Look-ups in named tables: a row name and a column name give one cell, copied from the table.

Table Kifi
        Dabo  Zik  Til
Memul    8.1  2.8  9.5
Zof      4.1  2.9  4.9
Fipib    7.0  1.7  8.9
Kop      3.2  4.6  3.6
Mit      3.9  6.3  2.5
Balumi   2.6  3.3  3.6
Guk      3.7  4.9  3.0
Dunese   7.3  6.0  6.3
Miluzo   0.8  3.8  1.1
Dira     8.4  3.9  8.8
Bem      5.2  6.0  4.5
Gifi     6.8  1.7  8.2

Zik of Kop is 4.6
Zik of Zof is 2.9
Zik of Bem is 6.0
Dabo of Memul is 8.1
Dabo of Dira is 8.4
Til of Memul is 9.5
Zik of Guk is 4.9
Zik of Memul is 2.8
Dabo of Dunese is 7.3
Zik of Gifi is 1.7
Til of Balumi is 3.6
Dabo of Fipib is 7.0
Til of Gifi is 8.2
Row with the largest Zik: Mit

Bef =
	Nabugu	Tud	Lin	Fimak	Dafuf	Defadi
Lufudaz	70	174	87	125	197	132
Kepatog	208	89	106	118	99	106
Gokisub	140	172	215	175	153	195
Fev	59	201	137	157	208	165
Temili	45	185	85	126	209	132

What is the Fimak of Kepatog in Bef? 118
What is the Defadi of Lufudaz in Bef? 132
What is the Dafuf of Kepatog in Bef? 99
What is the Lin of Gokisub in Bef? 215
What is the Tud of Gokisub in Bef? 172
What is the Defadi of Fev in Bef? 165
What is the Fimak of Fev in Bef? 157
What is the Tud of Fev in Bef? 201
What is the Nabugu of Gokisub in Bef? 140
What is the Lin of Fev in Bef? 137
What is the Lin of Kepatog in Bef? 106
What is the Dafuf of Fev in Bef? 208
What is the Defadi of Temili in Bef? 132
What is the Defadi of Gokisub in Bef? 195
What is the Tud of Kepatog in Bef? 89
What is the Nabugu of Temili in Bef? 45
Which row has the largest Lin? Gokisub

Kogi:
,Rasedis,Nol,Rik,Vavaman,Ret,Pok,Musipus
Zolot,1487,8059,5877,1936,8812,7136,7502
Lokufi,1613,7857,6235,1576,9099,7037,7050
Batupel,9296,3381,5088,9086,2255,3980,3974
Sisu,2346,8732,2322,5624,5493,7005,9352
Zunopa,7065,4237,4396,8742,2467,4345,5305
Rubate,9443,2373,7181,6615,3792,4115,2374

Sisu, Rasedis: 2346
Batupel, Pok: 3980
Zolot, Nol: 8059
Lokufi, Vavaman: 1576
Rubate, Ret: 3792
Sisu, Musipus: 9352
Zunopa, Nol: 4237
Zolot, Ret: 8812
Sisu, Vavaman: 5624
Rubate, Rik: 7181
Sisu, Rik: 2322
Zunopa, Musipus: 5305
Lokufi, Musipus: 7050
Batupel, Ret: 2255

Togup:
columns: Pogabo, Kili, Lup, Logik, Sini, Sepu, Mede, Rivuda
Ner: [-175, -466, -387, 437, 513, -485, 597, -404]
Supe: [500, -267, -404, 61, 689, 283, 528, -389]
Zapap: [540, 473, -235, -525, 530, 631, -47, -521]
Leleg: [580, -290, -429, 44, 536, 260, 443, -445]
Gepopu: [571, 197, -341, -254, 522, 542, 257, -402]
Felizep: [455, -181, -531, 72, 493, 333, 469, -372]
Tapo: [-381, 566, 517, -129, -495, -390, -367, 484]
Zedom: [-434, 338, 519, -51, -491, -442, -462, 571]
Sapibi: [-218, 625, 646, -215, -475, 257, -466, 567]
Farupur: [531, 559, -78, -501, 536, 619, -262, -405]
Zet: [-405, -493, -507, 598, 298, -418, 428, -183]
Talibu: [-269, -585, -524, 481, 477, -448, 388, -419]

Zet, Rivuda => -183
Zapap, Mede => -47
Talibu, Mede => 388
Supe, Rivuda => -389
Farupur, Sini => 536
Zapap, Logik => -525
Farupur, Pogabo => 531
Zedom, Rivuda => 571
Tapo, Logik => -129
Leleg, Logik => 44
Leleg, Lup => -429
Gepopu, Lup => -341
Leleg, Rivuda => -445
Which row has the largest Logik? Zet

Vapufal =
|  | Tevezu | Vibi | Zeserik | Pegera | Bimafi | Bagum | Kav | Mosamo | Sifun |
|---|---|---|---|---|---|---|---|---|---|
| Funeg | 13337 | 66820 | 30797 | -48281 | -16426 | -4052 | -47744 | 45119 | 22667 |
| Dezad | -9849 | 61658 | 53948 | -40476 | -36622 | -27116 | -49564 | 66057 | 17953 |
| Tumufed | -16565 | -31508 | 2094 | 40015 | 4995 | -6105 | 34071 | -6002 | -7333 |
| Divug | 34538 | -31675 | -45849 | 36496 | 55207 | 48482 | 46974 | -51983 | -3066 |
| Zigu | 51508 | 28046 | -8385 | -17389 | 28465 | 42708 | -6455 | -2610 | 21471 |
| Tozur | 10039 | -51438 | -26857 | 55018 | 36459 | 26383 | 59533 | -40057 | -8486 |

Funeg, Pegera -> -48281
Dezad, Bagum -> -27116
Tozur, Sifun -> -8486
Dezad, Tevezu -> -9849
Funeg, Kav -> -47744
Dezad, Bimafi -> -36622
Funeg, Vibi -> 66820
Divug, Bagum -> 48482
Tozur, Pegera -> 55018
Zigu, Mosamo -> -2610
Tumufed, Sifun -> -7333
Dezad, Vibi -> 61658
Tozur, Zeserik -> -26857

Lizo =
	Niver	Pip	Giv
Bez	187	77	99
Lop	72	131	144
Pudol	105	40	199
Tudemo	108	92	165
Riz	71	162	113
Zum	98	80	173
Deleti	90	135	130
Zus	108	118	136
Togemun	109	97	153
Gude	145	69	142
Zuvub	124	151	93
Sokida	98	109	151

What is the Pip of Lop in Lizo? 131
What is the Pip of Tudemo in Lizo? 92
What is the Niver of Togemun in Lizo? 109
What is the Niver of Zuvub in Lizo? 124
What is the Giv of Gude in Lizo? 142
What is the Giv of Lop in Lizo? 144
What is the Pip of Zum in Lizo? 80
What is the Giv of Zuvub in Lizo? 93
What is the Niver of Deleti in Lizo? 90
What is the Niver of Sokida in Lizo? 98
What is the Niver of Zum in Lizo? 98
What is the Niver of Pudol in Lizo? 105
What is the Niver of Bez in Lizo? 187

Table Kome
,Zulola,Fava,Kare,Taf,Mafome,Votamo,Zoregu
Vilefen,-842,300,696,-738,714,-843,259
Tizu,689,-594,-911,341,-864,526,-803
Kema,562,-901,-931,461,-807,327,-38
Zomom,-801,451,615,-836,692,-871,278
Ziti,710,-596,-848,-511,-721,548,-916
Dula,-833,-892,678,301,354,-904,579
Limud,-782,747,19,-768,597,-125,-941
Vimizu,-875,-403,548,343,437,-854,652

What is the Taf of Dula in Kome?
301
What is the Fava of Limud in Kome?
747
What is the Mafome of Kema in Kome?
-807
What is the Mafome of Zomom in Kome?
692
What is the Kare of Dula in Kome?
678
What is the Zoregu of Dula in Kome?
579
What is the Votamo of Kema in Kome?
327
What is the Zulola of Limud in Kome?
-782
What is the Fava of Zomom in Kome?
451
What is the Fava of Vimizu in Kome?
-403
What is the Votamo of Dula in Kome?
-904
What is the Fava of Vilefen in Kome?
300
What is the Votamo of Vilefen in Kome?
-843
What is the Zoregu of Tizu in Kome?
-803
What is the Mafome of Limud in Kome?
597
What is the Votamo of Vimizu in Kome?
-854
What is the Kare of Vimizu in Kome?
548
What is the Zoregu of Ziti in Kome?
-916
What is the Zoregu of Limud in Kome?
-941

Bulok
        Ratobug  Liput   Mur
Zipago     84.9   79.9  38.0
Zodu       18.6   26.3  61.8
Kuf        11.7   16.7  62.3
Nataru     29.7   43.8  53.4
Vonome     19.8   16.3  47.8
Nekor      17.4   12.1  50.6
Kuz        19.7   13.0  48.9
Leg        71.6   77.3  45.8

Ratobug of Zipago = 84.9
Mur of Nataru = 53.4
Liput of Zodu = 26.3
Liput of Vonome = 16.3
Liput of Kuz = 13.0
Liput of Kuf = 16.7
Liput of Nataru = 43.8
Ratobug of Zodu = 18.6
Liput of Zipago = 79.9
Mur of Zipago = 38.0
Mur of Kuz = 48.9
Mur of Zodu = 61.8
Mur of Kuf = 62.3
Liput of Leg = 77.3
Mur of Vonome = 47.8
Ratobug of Vonome = 19.8
Mur of Nekor = 50.6
Mur of Leg = 45.8
Ratobug of Nataru = 29.7
Row with the largest Ratobug: Zipago

Zuve:
         Defegus  Tak  Dat  Fip  Fab  Dis  Zorat  Lebu  Dinu  Kar
Pag           25   35   25   61   60   95     42    64    65   53
Gil           37   82   24   39   48   47     47    66    68   97
Kam           13   46   88   70   83   64     75    29    52   45
Til           39   44   60   63   35   70     50    72    39   50
Dokuf         49   32   74   61   45   70     34    59    63   44
Silifun       28   32   85   66   86   60     59    24    65   40
Ton           59   58   58   26   67   82     58    45    39   42
Kabe          76   58   51   29   50   53     42    68    58   35
Medem         55   73   27   47   38   57     64    95    51   23
Pili          38   39   69   84   39   49     52    54    53   52

Ton, Dinu -> 39
Silifun, Tak -> 32
Pili, Fip -> 84
Kabe, Lebu -> 68
Dokuf, Dinu -> 63
Pili, Tak -> 39
Ton, Tak -> 58
Pili, Fab -> 39
Medem, Dat -> 27
Dokuf, Tak -> 32
Ton, Fab -> 67
Kabe, Fip -> 29
Pag, Defegus -> 25
Pag, Kar -> 53
Ton, Dis -> 82
Medem, Lebu -> 95
Kabe, Dinu -> 58

Zibob =
|  | Lok | Zelusab | Zomemo | Zire | Rira | Zoluto | Fumum |
|---|---|---|---|---|---|---|---|
| Kanuvev | 150 | 89 | -366 | 413 | -367 | -129 | -41 |
| Bafileg | 301 | -374 | 64 | -367 | 837 | -140 | -412 |
| Gesoto | 206 | -488 | -335 | 438 | -218 | 212 | -150 |
| Gepapi | -93 | 24 | 789 | 137 | 271 | 17 | 227 |
| Vemupom | -231 | -172 | 167 | -243 | 177 | -519 | -107 |
| Tep | 602 | -322 | -458 | -160 | -427 | 302 | 877 |
| Dov | 215 | 477 | -48 | -268 | -283 | 408 | -12 |
| Fev | 660 | 461 | 918 | 257 | -308 | -25 | -178 |
| Rapan | 603 | 851 | -211 | 748 | 902 | 301 | -507 |
| Dig | 572 | 781 | 880 | 922 | 282 | 3 | 733 |

Zelusab of Tep is -322
Fumum of Vemupom is -107
Lok of Vemupom is -231
Zelusab of Vemupom is -172
Zomemo of Fev is 918
Fumum of Fev is -178
Zire of Kanuvev is 413
Zire of Dov is -268
Fumum of Tep is 877
Fumum of Rapan is -507
Zire of Gesoto is 438
Zomemo of Rapan is -211
Zelusab of Kanuvev is 89
Zelusab of Fev is 461
Zire of Dig is 922
Zelusab of Gepapi is 24
Zire of Tep is -160
Zomemo of Dov is -48
Which row has the largest Lok? Fev

